Below are the code and all the weights of a small trained network. Each question names an input and a target symbol and asks about switching units off, where a switched-off unit gives its printed mean instead of its output.

import numpy as np


def w(rows, s, z=0):
    codes = np.array(rows[::2]) - 128.0
    scale = np.full(codes.shape[1], s)
    scale[-1] = z or s
    return codes * scale


def f(y):
    return np.maximum(y, 0)


def softmax(a):
    e = np.exp(a - a.max(-1, keepdims=True))
    return e / e.sum(-1, keepdims=True)


def log_softmax(a):
    a = a - a.max(-1, keepdims=True)
    return a - np.log(np.exp(a).sum(-1, keepdims=True))


def net(x, mask):
    ids = ['ΔΦαημξ'.index(c) for c in x.split()]
    T = len(ids)
    res = E[ids] + P[:T]
    q, k, v = (res @ M[0].T for M in (Q, K, V))
    z = softmax(np.where(np.tri(T) > 0, q @ k.T / 2**0.5, -1e9)) @ v
    res = res + np.where(mask[0], z, O[0][:, -1]) @ O[0][:, :-1]
    y = f(res @ A[0][:, :-1].T + A[0][:, -1])
    res = res + np.where(mask[1:13], y, B[0][:, -1]) @ B[0][:, :-1]
    return log_softmax(res[-1] @ U[:, :-1].T + U[:, -1])


Q, K, V, O, A, B = {}, {}, {}, {}, {}, {}
E = w([
[216,252,207,102,86,118,147],'Δ',
[137,114,117,74,144,58,165],'Φ',
[47,98,90,209,28,172,187],'α',
[147,79,112,219,231,151,162],'η',
[27,160,108,127,87,209,60],'μ',
[30,67,131,57,205,78,196],'ξ',
],0.011)
P = w([
[138,133,41,75,10,104,253],'0',
[119,17,206,39,7,122,212],'1',
[94,90,166,173,69,5,61],'2',
[126,126,112,227,108,52,28],'3',
[122,142,103,199,169,88,93],'4',
[116,138,93,177,202,121,128],'5',
[65,164,91,152,231,147,146],'6',
[100,123,95,132,225,193,157],'7',
[131,105,83,106,221,217,191],'8',
],0.0064)
Q[0] = w([
[49,133,82,224,23,177,254],'H0',
[188,212,42,143,127,137,111],'H0',
],0.006)
K[0] = w([
[77,124,123,79,254,248,113],'H0',
[171,127,156,157,149,146,97],'H0',
],0.0067)
V[0] = w([
[255,200,191,132,86,191,205],'H0',
[42,126,91,16,23,73,192],'H0',
],0.0048)
O[0] = w([
[85,56,145,222,218,254,220,251],'H0',
[37,116,21,75,168,63,139,255],'H0',
],0.0084,0.0033)
A[0] = w([
[230,190,230,108,79,13,87,162],'N0',
[248,183,182,174,166,179,105,77],'N1',
[101,127,163,161,254,152,130,191],'N2',
[68,114,70,211,208,134,126,90],'N3',
[94,102,132,128,145,147,160,142],'N4',
[136,99,157,171,158,137,172,243],'N5',
[158,114,127,74,184,154,115,131],'N6',
[148,92,82,154,182,133,177,201],'N7',
[158,178,79,104,248,61,96,255],'N8',
[74,106,121,138,117,158,182,144],'N9',
[75,70,149,127,144,141,197,168],'N10',
[68,102,204,168,89,160,98,169],'N11',
],0.009,0.0029)
B[0] = w([
[224,16,129,120,6,71,146,167],'N0',
[74,202,105,135,180,127,113,215],'N1',
[72,157,117,161,121,70,102,255],'N2',
[169,105,153,39,58,181,179,231],'N3',
[136,98,135,120,125,153,102,194],'N4',
[142,119,139,140,128,96,137,242],'N5',
[115,147,139,169,155,86,80,149],'N6',
[123,130,154,105,119,116,158,235],'N7',
[162,132,194,136,121,105,94,211],'N8',
[137,122,126,125,140,156,96,226],'N9',
[145,100,162,125,131,147,100,245],'N10',
[170,177,162,170,140,125,70,167],'N11',
],0.013,0.007)
U = w([
[85,170,121,156,146,67,132,69],'Δ',
[27,199,113,119,243,161,108,26],'Φ',
[226,73,145,2,63,164,190,123],'α',
[177,101,170,173,124,108,47,247],'η',
[111,144,78,109,100,174,71,50],'μ',
[43,107,12,131,102,103,149,238],'ξ',
],0.0082,0.0016)

Each question gives the input, a string of symbols that net reads in full, and the target symbol t.
The units are the heads (2 rows each of Q, K, V and O) and the neurons (one row each of A and B). Each row of codes is followed by its name. A weight is (code - 128) times the scale printed after its matrix; where a second scale follows, it is the last column's (O, A, B and U).
mask holds one flag per unit, heads first, then neurons. A switched-off unit (its flag False) gives its mean, the last column of its rows in O or B, instead of its output. The means were averaged over made-up inputs and are rounded, as every weight is.
A unit's drop is (log p(t) with every unit on - log p(t) with that unit switched off) / (log p(t) with every unit on - log p(t) with every unit switched off).
The circuit of an input: a set's keep is (log p(t) with only the set's units on - log p(t) with every unit switched off) / (log p(t) with every unit on - log p(t) with every unit switched off). Starting from the 12 units with the biggest drops (on a tie, the unit counted first), units are removed one at a time, each time the one whose removal leaves the highest keep (on an exact tie, the one counted first), for as long as the keep stays at least 0.8.
units of the circuit, in order: the units of the circuit, biggest drop first
k most important neurons: the k neurons with the biggest drops, biggest first
drop when u is switched off: that unit's drop, to one decimal
input Δ Δ ξ α Φ, target α: units of the circuit, in order	[N3 N1]
input Δ Φ Δ Φ η α, target η: units of the circuit, in order	[H0]
input μ Δ α Φ Δ Δ η η α, target η: units of the circuit, in order	[H0 N11]
input η η α α Φ, target α: units of the circuit, in order	[N0 H0]
input Δ α α, target α: units of the circuit, in order	[N3 N2]
input α α Δ, target α: 3 most important neurons	[N0 N2 N1]
input μ α Δ Δ Φ η Δ μ Δ, target Φ: units of the circuit, in order	[N1 H0]
input Δ Δ Δ η α η Δ, target Φ: units of the circuit, in order	[H0 N1]
input Δ η α Φ Δ μ α Δ Φ, target η: units of the circuit, in order	[N6 N8]
input η ξ Φ α ξ Δ, target α: units of the circuit, in order	[N0 H0]
input Δ μ Δ Δ η, target α: 2 most important neurons	[N3 N7]
input Φ α η Δ Φ α μ Δ ξ, target η: 2 most important neurons	[N6 N8]
input Δ η Δ η ξ Δ ξ, target η: 2 most important neurons	[N2 N8]
input Δ α Δ α, target α: units of the circuit, in order	[N3]
input Δ μ ξ η, target α: 2 most important neurons	[N3 N1]
input η α Φ ξ, target α: 3 most important neurons	[N1 N2 N3]
input Φ Δ η α Δ Δ, target Δ: 2 most important neurons	[N1 N0]
input Δ η Δ α ξ, target α: 2 most important neurons	[N3 N1]
input Φ Δ Δ η α α α η Φ, target η: drop when N3 is switched off	0.3
input α α Δ Δ Δ, target Δ: most important neuron	[N1]
